Below is a small trained network, with its code and all its weights. Each question gives an input and a class and asks what happens when units are switched off, that is, made to give their printed mean instead of their output.

import numpy as np


def w(rows, s, z=0):
    codes = np.array(rows[::2]) - 128.0
    scale = np.full(codes.shape[1], s)
    scale[-1] = z or s
    return codes * scale


def f(y):
    return y / 2 * (1 + np.tanh(0.7978845608 * (y + 0.044715 * y**3)))


def log_softmax(a):
    a = a - a.max(-1, keepdims=True)
    return a - np.log(np.exp(a).sum(-1, keepdims=True))


def net(x, mask):
    res = np.array(x, float).reshape(1, 2) / 4 @ E
    y = f(res @ A[0][:, :-1].T + A[0][:, -1])
    res = res + np.where(mask, y, B[0][:, -1]) @ B[0][:, :-1]
    return log_softmax(res[-1] @ U[:, :-1].T + U[:, -1])


A, B = {}, {}
E = w([
[175,96,121,173,248,91,140,101],'x0',
[104,154,159,70,100,48,175,78],'x1',
],0.015)
A[0] = w([
[156,154,205,44,162,55,132,107,251],'N0',
[157,109,33,136,143,209,78,133,154],'N1',
[100,192,105,107,63,105,151,109,234],'N2',
[172,69,131,180,97,232,4,208,201],'N3',
[132,90,106,254,112,56,61,83,103],'N4',
[128,43,184,172,224,117,117,173,109],'N5',
[51,175,155,168,38,182,136,121,205],'N6',
[148,134,78,222,226,230,113,167,193],'N7',
],0.0092,0.0033)
B[0] = w([
[235,154,204,89,177,197,228,156,203],'N0',
[76,213,120,100,195,86,97,127,194],'N1',
[157,39,193,65,179,172,147,171,195],'N2',
[50,186,138,102,133,140,254,192,241],'N3',
[171,100,77,171,55,69,71,41,164],'N4',
[155,81,55,165,146,178,96,83,204],'N5',
[228,148,184,146,196,156,215,126,209],'N6',
[64,191,102,153,88,129,139,133,247],'N7',
],0.0095,0.015)
U = w([
[150,135,186,175,72,101,96,150,35],'0',
[154,118,100,134,107,112,71,93,113],'1',
[200,117,85,139,90,161,91,34,140],'2',
[35,139,107,169,138,142,57,50,43],'3',
[153,128,80,170,155,103,15,118,42],'4',
[100,107,133,88,97,65,78,122,4],'5',
[217,136,191,19,191,190,176,142,203],'6',
[2,199,122,145,115,95,106,179,167],'7',
],0.009,0.0027)

Each question gives the input, the list of numbers given to net, and the class t.
The units are the neurons (one row each of A and B). Each row of codes is followed by its name. A weight is (code - 128) times the scale printed after its matrix; where a second scale follows, it is the last column's (A, B and U).
mask holds one flag per neuron, in row order. A switched-off neuron (its flag False) gives its mean, the last column of its row in B, instead of its output. The means were averaged over made-up inputs and are rounded, as every weight is.
A unit's drop is (log p(t) with every unit on - log p(t) with that unit switched off) / (log p(t) with every unit on - log p(t) with every unit switched off).
The circuit of an input: a set's keep is (log p(t) with only the set's units on - log p(t) with every unit switched off) / (log p(t) with every unit on - log p(t) with every unit switched off). Starting from all 8 units, units are removed one at a time, each time the one whose removal leaves the highest keep (on an exact tie, the one counted first), for as long as the keep stays at least 0.8.
circuit, biggest first: the units of the circuit, biggest drop first
unit that matters most: the unit with the biggest drop
k most important neurons: the k neurons with the biggest drops, biggest first
drop of u: that unit's drop, to one decimal
input [-4,-4], class 7: circuit, biggest first	[N0]
input [3,1], class 2: circuit, biggest first	[N3, N2]
input [-7,-7], class 7: 2 most important neurons	[N0, N3]
input [6,-5], class 3: 2 most important neurons	[N5, N4]
input [7,-8], class 7: 2 most important neurons	[N3, N7]
input [7,-5], class 3: circuit, biggest first	[N5, N7]
input [7,-4], class 3: 2 most important neurons	[N5, N7]
input [0,-1], class 7: 2 most important neurons	[N0, N6]
input [4,-5], class 7: 2 most important neurons	[N3, N7]
input [7,-7], class 7: 3 most important neurons	[N3, N7, N1]
input [-5,-5], class 7: 4 most important neurons	[N0, N3, N1, N2]
input [6,-7], class 7: 2 most important neurons	[N3, N7]
input [6,-1], class 4: drop of N3	0.1
input [8,1], class 2: drop of N1	0.0
input [8,-3], class 3: unit that matters most	N7
input [5,-2], class 3: drop of N7	0.1
input [1,0], class 2: drop of N2	0.2
